Below is a small trained network, with its code and all its weights. Each question gives an input and a class and asks what happens when units are switched off, that is, made to give their printed mean instead of their output.

import numpy as np


def w(rows, s, z=0):
    codes = np.array(rows[::2]) - 128.0
    scale = np.full(codes.shape[1], s)
    scale[-1] = z or s
    return codes * scale


def norm(h):
    return h / np.sqrt((h * h).mean(-1, keepdims=True) + 1e-5)


def f(y):
    return np.maximum(y, 0)


def log_softmax(a):
    a = a - a.max(-1, keepdims=True)
    return a - np.log(np.exp(a).sum(-1, keepdims=True))


def net(x, mask):
    res = np.array(x, float).reshape(1, 4) / 4 @ E
    u = 0
    for l in range(2):
        y = f(norm(res) @ A[l][:, :-1].T + A[l][:, -1])
        res = res + np.where(mask[u : u + 15], y, B[l][:, -1]) @ B[l][:, :-1]
        u += 15
    return log_softmax(norm(res)[-1] @ U[:, :-1].T + U[:, -1])


A, B = {}, {}
E = w([
[145,152,252],'x0',
[99,2,117],'x1',
[35,98,131],'x2',
[188,73,99],'x3',
],0.0092)
A[0] = w([
[180,255,176,194],'0.n0',
[164,176,156,131],'0.n1',
[185,143,24,39],'0.n2',
[191,166,225,68],'0.n3',
[138,161,118,53],'0.n4',
[176,165,104,16],'0.n5',
[169,101,111,205],'0.n6',
[79,73,113,120],'0.n7',
[99,252,96,157],'0.n8',
[255,138,238,39],'0.n9',
[190,174,32,253],'0.n10',
[101,246,107,134],'0.n11',
[169,138,45,52],'0.n12',
[111,81,60,41],'0.n13',
[138,69,27,151],'0.n14',
],0.02,0.0031)
B[0] = w([
[31,60,23,253],'0.n0',
[101,106,71,180],'0.n1',
[189,181,224,196],'0.n2',
[110,220,104,211],'0.n3',
[105,103,125,146],'0.n4',
[56,126,138,160],'0.n5',
[178,135,90,169],'0.n6',
[221,98,133,177],'0.n7',
[78,87,218,225],'0.n8',
[194,230,46,230],'0.n9',
[152,119,252,225],'0.n10',
[103,98,220,217],'0.n11',
[157,158,200,181],'0.n12',
[178,81,91,178],'0.n13',
[109,84,47,213],'0.n14',
],0.037,0.013)
A[1] = w([
[58,101,154,88],'1.n0',
[88,191,180,172],'1.n1',
[106,188,235,73],'1.n2',
[101,125,77,28],'1.n3',
[150,158,125,29],'1.n4',
[68,162,115,99],'1.n5',
[220,145,185,101],'1.n6',
[155,147,131,116],'1.n7',
[57,56,254,28],'1.n8',
[90,94,223,149],'1.n9',
[123,134,94,3],'1.n10',
[134,208,170,176],'1.n11',
[64,102,143,60],'1.n12',
[71,137,82,98],'1.n13',
[148,164,131,30],'1.n14',
],0.023,0.0051)
B[1] = w([
[210,156,145,180],'1.n0',
[54,86,88,181],'1.n1',
[6,182,107,189],'1.n2',
[92,126,159,151],'1.n3',
[136,172,137,137],'1.n4',
[84,50,119,171],'1.n5',
[133,205,203,207],'1.n6',
[146,152,137,147],'1.n7',
[60,227,255,246],'1.n8',
[123,158,211,223],'1.n9',
[127,133,160,136],'1.n10',
[48,167,126,175],'1.n11',
[214,156,135,168],'1.n12',
[62,90,117,174],'1.n13',
[140,167,142,138],'1.n14',
],0.044,0.014)
U = w([
[128,102,125,3],'0',
[143,232,84,83],'1',
[192,31,67,112],'2',
[143,156,127,231],'3',
[230,118,212,104],'4',
[37,126,81,139],'5',
[73,175,252,133],'6',
],0.021,0.018)

Each question gives the input, the list of numbers given to net, and the class t.
The units are the neurons (one row each of A and B). Each row of codes is followed by its name. A weight is (code - 128) times the scale printed after its matrix; where a second scale follows, it is the last column's (A, B and U).
mask holds one flag per neuron, layer by layer. A switched-off neuron (its flag False) gives its mean, the last column of its row in B, instead of its output. The means were averaged over made-up inputs and are rounded, as every weight is.
A unit's drop is (log p(t) with every unit on - log p(t) with that unit switched off) / (log p(t) with every unit on - log p(t) with every unit switched off).
The circuit of an input: a set's keep is (log p(t) with only the set's units on - log p(t) with every unit switched off) / (log p(t) with every unit on - log p(t) with every unit switched off). Starting from the 12 units with the biggest drops (on a tie, the unit counted first), units are removed one at a time, each time the one whose removal leaves the highest keep (on an exact tie, the one counted first), for as long as the keep stays at least 0.8.
circuit, biggest first: the units of the circuit, biggest drop first
most important unit: the unit with the biggest drop
k most important neurons: the k neurons with the biggest drops, biggest first
top k neurons in layer l: the k neurons of layer l with the biggest drops, biggest first
drop when u is switched off: that unit's drop, to one decimal
input [5,5,-1,-3], class 3: most important unit	0.n0
input [3,-5,-7,6], class 5: circuit, biggest first	0.n0; 1.n8
input [-1,3,3,-2], class 2: 3 most important neurons	1.n8; 0.n10; 0.n2
input [1,5,-6,-7], class 3: circuit, biggest first	0.n9; 0.n8
input [2,-3,-6,7], class 1: circuit, biggest first	0.n9; 1.n8
input [2,5,6,2], class 2: 4 most important neurons	1.n8; 0.n10; 0.n2; 0.n8
input [-1,5,4,-7], class 4: top 4 neurons in layer 0	0.n0; 0.n7; 0.n8; 0.n11
input [-7,7,4,8], class 4: top 2 neurons in layer 0	0.n0; 0.n7
input [3,5,6,2], class 4: 3 most important neurons	0.n0; 0.n7; 0.n8
input [8,0,5,3], class 1: top 2 neurons in layer 0	0.n9; 0.n8
input [5,-1,6,-1], class 5: top 2 neurons in layer 0	0.n8; 0.n10
input [2,6,4,1], class 2: top 2 neurons in layer 1	1.n8; 1.n9
input [-3,7,-6,1], class 3: top 3 neurons in layer 0	0.n0; 0.n8; 0.n11
input [1,4,-1,-1], class 3: top 2 neurons in layer 0	0.n7; 0.n0
input [8,-1,-4,5], class 1: circuit, biggest first	0.n9
input [6,2,1,-8], class 5: 2 most important neurons	0.n10; 1.n8
input [6,2,-7,-4], class 3: top 2 neurons in layer 0	0.n9; 0.n8
input [8,2,3,5], class 1: top 2 neurons in layer 0	0.n9; 0.n0
input [-1,1,-1,7], class 4: 2 most important neurons	0.n14; 0.n8
input [1,1,-5,0], class 3: circuit, biggest first	0.n9
input [1,7,1,0], class 2: top 2 neurons in layer 0	0.n10; 0.n2
input [-8,6,4,3], class 2: 2 most important neurons	0.n14; 1.n8
input [4,-4,2,5], class 5: drop when 0.n0 is switched off	0.1
input [4,-5,-1,7], class 5: drop when 0.n0 is switched off	0.2
input [-4,8,-1,0], class 2: drop when 0.n14 is switched off	0.2
input [-4,1,-1,4], class 4: drop when 0.n13 is switched off	0.4
input [-8,-1,8,1], class 4: 2 most important neurons	0.n0; 1.n8
input [-5,4,-4,8], class 4: most important unit	0.n14
